Below are the code and all the weights of a small trained network. Each question names an input and a target symbol and asks about switching units off, where a switched-off unit gives its printed mean instead of its output.

import numpy as np


def w(rows, s, z=0):
    codes = np.array(rows[::2]) - 128.0
    scale = np.full(codes.shape[1], s)
    scale[-1] = z or s
    return codes * scale


def norm(h):
    return h / np.sqrt((h * h).mean(-1, keepdims=True) + 1e-5)


def softmax(a):
    e = np.exp(a - a.max(-1, keepdims=True))
    return e / e.sum(-1, keepdims=True)


def log_softmax(a):
    a = a - a.max(-1, keepdims=True)
    return a - np.log(np.exp(a).sum(-1, keepdims=True))


def net(x, mask):
    ids = ['ΔΣβζλτφψ'.index(c) for c in x.split()]
    T = len(ids)
    res = E[ids] + P[:T]
    u = 0
    for l in range(3):
        r = norm(res)
        for j in range(2):
            rows = slice(2 * j, 2 * j + 2)
            q, k, v = (r @ M[l][rows].T for M in (Q, K, V))
            z = softmax(np.where(np.tri(T) > 0, q @ k.T / 2**0.5, -1e9)) @ v
            o = O[l][rows]
            res = res + np.where(mask[u + j], z, o[:, -1]) @ o[:, :-1]
        u += 2
    return log_softmax(norm(res)[-1] @ U[:, :-1].T + U[:, -1])


Q, K, V, O = {}, {}, {}, {}
E = w([
[109,147,173,96,146,118,89,156,143],'Δ',
[177,54,121,102,88,126,60,130,41],'Σ',
[149,66,243,72,63,98,137,213,173],'β',
[157,190,127,77,72,112,149,153,128],'ζ',
[189,66,190,150,125,175,65,148,92],'λ',
[75,130,61,48,20,181,153,212,94],'τ',
[5,138,220,79,28,15,118,85,120],'φ',
[138,126,142,50,104,134,102,124,145],'ψ',
],0.015)
P = w([
[138,165,98,126,147,138,160,104,171],'0',
[129,110,81,77,96,110,40,251,164],'1',
[188,93,231,111,143,142,168,69,104],'2',
[146,96,110,124,113,121,33,215,145],'3',
[136,129,156,67,109,144,137,86,85],'4',
[88,113,185,166,61,121,56,207,86],'5',
[170,104,179,83,118,132,128,96,101],'6',
[118,102,139,141,100,118,65,207,105],'7',
[127,118,145,69,101,140,153,102,71],'8',
[107,137,137,142,96,122,70,207,130],'9',
[99,83,139,67,108,171,154,87,48],'10',
[107,129,129,124,99,116,62,190,132],'11',
[95,109,151,80,97,175,147,100,61],'12',
[114,126,123,144,98,109,66,180,110],'13',
],0.024)
Q[0] = w([
[164,127,189,109,156,208,252,14,68],'L0H1',
[97,84,1,149,79,153,57,213,81],'L0H1',
[138,155,163,75,155,100,217,26,154],'L0H2',
[163,110,171,60,107,200,174,105,65],'L0H2',
],0.051)
K[0] = w([
[202,92,176,85,88,172,130,130,24],'L0H1',
[25,222,63,4,84,102,165,171,150],'L0H1',
[98,80,254,87,53,47,151,132,116],'L0H2',
[13,155,173,240,67,136,136,130,67],'L0H2',
],0.046)
V[0] = w([
[194,125,114,252,164,178,161,74,93],'L0H1',
[46,164,74,199,201,96,176,136,155],'L0H1',
[85,194,186,124,192,179,115,126,195],'L0H2',
[123,138,186,129,112,143,110,224,44],'L0H2',
],0.041)
O[0] = w([
[123,13,116,80,190,66,161,65,224,10],'L0H1',
[189,106,124,138,136,20,97,252,173,1],'L0H1',
[97,64,94,107,156,148,237,156,160,92],'L0H2',
[127,130,89,64,104,163,98,88,66,167],'L0H2',
],0.017,0.05)
Q[1] = w([
[88,93,38,141,90,148,75,255,102],'L1H1',
[113,145,89,200,172,159,223,157,159],'L1H1',
[131,122,156,176,127,109,58,88,143],'L1H2',
[162,111,186,211,107,28,53,232,163],'L1H2',
],0.052)
K[1] = w([
[114,28,121,95,113,105,52,192,186],'L1H1',
[106,50,104,113,168,108,212,105,155],'L1H1',
[134,169,120,183,139,55,76,86,200],'L1H2',
[122,44,168,209,162,111,131,254,204],'L1H2',
],0.046)
V[1] = w([
[138,199,183,173,75,169,200,105,58],'L1H1',
[202,231,127,146,153,105,234,54,153],'L1H1',
[159,178,113,135,150,153,252,130,136],'L1H2',
[208,164,183,154,142,64,147,141,180],'L1H2',
],0.041)
O[1] = w([
[61,95,80,120,196,206,137,92,202,253],'L1H1',
[125,92,131,58,138,169,208,6,166,124],'L1H1',
[140,161,92,60,182,149,96,69,121,135],'L1H2',
[204,180,130,123,165,108,77,141,166,65],'L1H2',
],0.023,0.067)
Q[2] = w([
[180,172,100,123,143,102,142,228,144],'L2H1',
[86,128,83,160,181,202,33,85,253],'L2H1',
[70,76,100,7,85,88,112,91,29],'L2H2',
[107,137,73,189,187,104,69,201,174],'L2H2',
],0.053)
K[2] = w([
[202,222,91,218,132,100,154,240,97],'L2H1',
[64,38,173,242,238,85,73,112,246],'L2H1',
[15,105,80,61,112,210,47,144,3],'L2H2',
[110,122,75,197,232,154,182,147,219],'L2H2',
],0.041)
V[2] = w([
[175,235,83,90,158,152,199,77,188],'L2H1',
[147,29,149,65,141,37,122,168,205],'L2H1',
[139,172,69,24,161,202,68,185,93],'L2H2',
[1,106,152,180,155,121,197,190,134],'L2H2',
],0.04)
O[2] = w([
[80,67,186,10,218,108,188,101,141,214],'L2H1',
[67,156,84,173,117,225,85,39,52,3],'L2H1',
[98,52,105,151,51,104,127,11,107,240],'L2H2',
[250,156,82,96,119,158,117,106,146,175],'L2H2',
],0.02,0.041)
U = w([
[170,143,119,53,151,125,38,125,81,90],'Δ',
[191,139,96,181,92,151,94,106,176,190],'Σ',
[111,198,177,132,171,211,102,175,143,51],'β',
[169,160,175,107,95,122,181,146,87,133],'ζ',
[77,100,74,108,90,195,106,99,55,61],'λ',
[191,130,137,147,196,138,169,2,173,253],'τ',
[64,137,151,170,172,75,92,121,95,88],'φ',
[164,150,33,146,202,127,148,142,49,80],'ψ',
],0.0074,0.0032)

Each question gives the input, a string of symbols that net reads in full, and the target symbol t.
The units are the heads (2 rows each of Q, K, V and O). Each row of codes is followed by its name. A weight is (code - 128) times the scale printed after its matrix; where a second scale follows, it is the last column's (O and U).
mask holds one flag per head, layer by layer. A switched-off head (its flag False) gives its mean, the last column of its rows in O, instead of its output. The means were averaged over made-up inputs and are rounded, as every weight is.
A unit's drop is (log p(t) with every unit on - log p(t) with that unit switched off) / (log p(t) with every unit on - log p(t) with every unit switched off).
The circuit of an input: a set's keep is (log p(t) with only the set's units on - log p(t) with every unit switched off) / (log p(t) with every unit on - log p(t) with every unit switched off). Starting from all 6 units, units are removed one at a time, each time the one whose removal leaves the highest keep (on an exact tie, the one counted first), for as long as the keep stays at least 0.8.
units of the circuit, in order: the units of the circuit, biggest drop first
unit that matters most: the unit with the biggest drop
heads that matter: for each layer, one digit per head in row order, 1 if its drop is at least 0.15 and else 0, layers parted by /
drop of u: that unit's drop, to one decimal
input Σ ψ φ τ ζ λ Σ τ Σ β, target β: heads that matter	11 / 00 / 01
input φ τ β Σ Σ τ Σ τ Δ λ φ β, target Δ: units of the circuit, in order	L0H1; L0H2; L1H2
input λ λ Δ Σ τ τ Σ Δ, target ζ: heads that matter	11 / 10 / 00
input λ β Σ β, target ζ: units of the circuit, in order	L0H2; L0H1; L1H1
input Σ τ τ τ, target β: units of the circuit, in order	L0H2; L0H1; L2H2
input ψ λ Σ λ φ β β τ, target τ: heads that matter	11 / 01 / 00
input φ τ τ τ Σ ζ Σ Σ τ ζ Δ λ, target Δ: units of the circuit, in order	L0H1; L0H2; L1H2
input τ φ λ ψ ζ ψ τ λ β λ τ λ, target Σ: units of the circuit, in order	L0H1; L0H2; L1H1; L2H1
input ζ ψ Σ Σ Σ τ λ β τ λ, target φ: heads that matter	11 / 11 / 11
input ψ ψ τ τ τ φ, target τ: units of the circuit, in order	L0H2; L1H2; L0H1
input φ Σ λ Σ τ τ τ ζ Σ Σ τ τ φ Σ, target Δ: heads that matter	11 / 11 / 00
input Δ τ Σ λ φ λ, target ψ: unit that matters most	L0H1
input λ τ Σ Σ Δ τ Δ ψ τ Δ, target ζ: heads that matter	10 / 10 / 00
input τ β β Σ τ τ τ Δ, target Σ: unit that matters most	L0H1
input λ Σ ψ τ, target ζ: units of the circuit, in order	L1H1; L0H1; L0H2
input Δ τ τ β τ τ ζ τ λ Σ ψ τ φ φ, target ψ: heads that matter	11 / 11 / 10
input τ φ ψ φ, target Σ: heads that matter	10 / 00 / 00
input ζ τ ψ ζ ψ τ λ Δ τ λ τ Σ β Δ, target φ: drop of L1H1	0.9
input λ ψ Σ Σ τ φ, target ζ: drop of L2H2	0.0
input ζ φ λ β ζ ψ Σ ζ φ β λ τ, target φ: drop of L0H2	0.7
input ψ Σ Σ λ τ τ, target τ: drop of L1H2	0.7
input ζ τ τ Σ β ζ Δ φ ζ λ Σ Σ τ Σ, target φ: unit that matters most	L1H2
